Here is a tiny trained network, its code and every weight. The questions are about switching its units off for an input and a target symbol, where a switched-off unit gives its printed mean instead of its output.

import numpy as np


def w(rows, s, z=0):
    codes = np.array(rows[::2]) - 128.0
    scale = np.full(codes.shape[1], s)
    scale[-1] = z or s
    return codes * scale


def softmax(a):
    e = np.exp(a - a.max(-1, keepdims=True))
    return e / e.sum(-1, keepdims=True)


def log_softmax(a):
    a = a - a.max(-1, keepdims=True)
    return a - np.log(np.exp(a).sum(-1, keepdims=True))


def net(x, mask):
    ids = ['ΔΘΛΞΠΨαβεζημτω'.index(c) for c in x.split()]
    T = len(ids)
    res = E[ids] + P[:T]
    u = 0
    for l in range(3):
        r = res
        for j in range(3):
            rows = slice(2 * j, 2 * j + 2)
            q, k, v = (r @ M[l][rows].T for M in (Q, K, V))
            z = softmax(np.where(np.tri(T) > 0, q @ k.T / 2**0.5, -1e9)) @ v
            o = O[l][rows]
            res = res + np.where(mask[u + j], z, o[:, -1]) @ o[:, :-1]
        u += 3
    return log_softmax(res[-1] @ U[:, :-1].T + U[:, -1])


Q, K, V, O = {}, {}, {}, {}
E = w([
[6,56,211],'Δ',
[206,77,120],'Θ',
[10,73,25],'Λ',
[135,117,113],'Ξ',
[148,114,123],'Π',
[105,74,57],'Ψ',
[45,90,121],'α',
[91,70,35],'β',
[101,190,157],'ε',
[154,153,166],'ζ',
[204,156,197],'η',
[218,105,156],'μ',
[24,133,82],'τ',
[138,203,184],'ω',
],0.017)
P = w([
[170,253,56],'0',
[98,195,122],'1',
[101,150,123],'2',
[93,117,133],'3',
[85,94,142],'4',
[106,73,150],'5',
[110,50,152],'6',
[110,43,155],'7',
[111,32,155],'8',
[140,21,162],'9',
],0.0045)
Q[0] = w([
[121,72,75],'0.h0',
[140,152,122],'0.h0',
[176,128,83],'0.h1',
[121,96,9],'0.h1',
[117,105,113],'0.h2',
[161,215,91],'0.h2',
],0.011)
K[0] = w([
[198,103,82],'0.h0',
[102,74,158],'0.h0',
[70,141,38],'0.h1',
[80,2,115],'0.h1',
[241,27,191],'0.h2',
[232,214,90],'0.h2',
],0.0097)
V[0] = w([
[91,147,131],'0.h0',
[254,57,86],'0.h0',
[105,141,244],'0.h1',
[74,95,64],'0.h1',
[65,56,208],'0.h2',
[147,74,157],'0.h2',
],0.0078)
O[0] = w([
[132,75,118,156],'0.h0',
[51,118,178,2],'0.h0',
[187,150,139,241],'0.h1',
[86,86,205,38],'0.h1',
[169,254,61,240],'0.h2',
[141,120,45,91],'0.h2',
],0.0095,0.0016)
Q[1] = w([
[103,75,2],'1.h0',
[119,98,119],'1.h0',
[168,102,122],'1.h1',
[156,160,71],'1.h1',
[255,40,153],'1.h2',
[59,176,76],'1.h2',
],0.014)
K[1] = w([
[58,121,146],'1.h0',
[76,123,115],'1.h0',
[116,130,112],'1.h1',
[89,114,141],'1.h1',
[164,114,193],'1.h2',
[3,106,130],'1.h2',
],0.02)
V[1] = w([
[89,96,71],'1.h0',
[245,131,164],'1.h0',
[56,206,176],'1.h1',
[160,166,138],'1.h1',
[85,81,90],'1.h2',
[2,167,74],'1.h2',
],0.0065)
O[1] = w([
[73,163,167,52],'1.h0',
[158,99,106,202],'1.h0',
[132,158,142,254],'1.h1',
[255,184,66,97],'1.h1',
[175,82,15,97],'1.h2',
[233,148,103,66],'1.h2',
],0.0063,0.00083)
Q[2] = w([
[29,15,59],'2.h0',
[117,108,211],'2.h0',
[49,140,50],'2.h1',
[235,50,127],'2.h1',
[197,189,131],'2.h2',
[30,55,2],'2.h2',
],0.0072)
K[2] = w([
[171,52,164],'2.h0',
[148,112,178],'2.h0',
[146,132,63],'2.h1',
[142,129,136],'2.h1',
[149,2,188],'2.h2',
[100,31,235],'2.h2',
],0.0093)
V[2] = w([
[115,138,105],'2.h0',
[198,214,87],'2.h0',
[157,17,61],'2.h1',
[177,140,122],'2.h1',
[89,219,155],'2.h2',
[182,9,157],'2.h2',
],0.012)
O[2] = w([
[128,46,89,129],'2.h0',
[69,75,97,253],'2.h0',
[81,137,160,59],'2.h1',
[175,181,254,160],'2.h1',
[150,192,166,168],'2.h2',
[190,108,200,105],'2.h2',
],0.008,0.0038)
U = w([
[135,159,37,207],'Δ',
[95,157,77,157],'Θ',
[108,117,130,169],'Λ',
[191,19,154,104],'Ξ',
[140,21,110,124],'Π',
[191,130,193,118],'Ψ',
[158,250,134,114],'α',
[222,154,77,82],'β',
[145,143,155,159],'ε',
[108,106,154,125],'ζ',
[127,9,102,83],'η',
[134,22,188,118],'μ',
[119,144,100,2],'τ',
[50,90,93,46],'ω',
],0.011,0.0073)

Each question gives the input, a string of symbols that net reads in full, and the target symbol t.
The units are the heads (2 rows each of Q, K, V and O). Each row of codes is followed by its name. A weight is (code - 128) times the scale printed after its matrix; where a second scale follows, it is the last column's (O and U).
mask holds one flag per head, layer by layer. A switched-off head (its flag False) gives its mean, the last column of its rows in O, instead of its output. The means were averaged over made-up inputs and are rounded, as every weight is.
A unit's drop is (log p(t) with every unit on - log p(t) with that unit switched off) / (log p(t) with every unit on - log p(t) with every unit switched off).
The circuit of an input: a set's keep is (log p(t) with only the set's units on - log p(t) with every unit switched off) / (log p(t) with every unit on - log p(t) with every unit switched off). Starting from all 9 units, units are removed one at a time, each time the one whose removal leaves the highest keep (on an exact tie, the one counted first), for as long as the keep stays at least 0.8.
circuit, biggest first: the units of the circuit, biggest drop first
unit that matters most: the unit with the biggest drop
heads that matter: for each layer, one digit per head in row order, 1 if its drop is at least 0.15 and else 0, layers parted by /
drop when u is switched off: that unit's drop, to one decimal
input β Λ ε, target β: unit that matters most -> 2.h0
input ω ω ω Δ ζ Δ ω Δ α, target Δ: heads that matter -> 001 / 000 / 100
input Π η Λ Ψ Λ η η μ Θ, target μ: circuit, biggest first -> [0.h1; 1.h2]
input Λ ω Ψ Ψ η α, target Δ: circuit, biggest first -> [1.h2; 0.h2]
input η ζ τ Δ β β μ ω Ψ ε, target Δ: circuit, biggest first -> [0.h2; 2.h2; 1.h2]
input ω τ μ Δ Θ ω Π α ζ η, target Δ: heads that matter -> 001 / 001 / 101
input α Ξ ζ α Ψ Δ α η ω, target Δ: circuit, biggest first -> [0.h2; 2.h2; 2.h0]
input Π ζ Δ, target Δ: heads that matter -> 001 / 000 / 100
input τ η Δ ζ, target Δ: circuit, biggest first -> [2.h2; 0.h2; 0.h1; 2.h0]
input β α Δ, target Δ: heads that matter -> 001 / 100 / 000
input Δ ω ω τ ω Θ Δ Δ Ξ, target Δ: heads that matter -> 001 / 001 / 100
input Θ Δ ζ, target Δ: drop when 2.h1 is switched off -> 0.1
input Ξ Δ α Π ω, target Δ: drop when 1.h1 is switched off -> 0.0
input ζ η Ξ Ξ α ω Δ Ψ, target Δ: drop when 2.h0 is switched off -> 0.2
input η η ω Ξ Δ ε α Θ, target Δ: circuit, biggest first -> [0.h2]
input Λ Ξ ε, target β: drop when 2.h0 is switched off -> 0.3
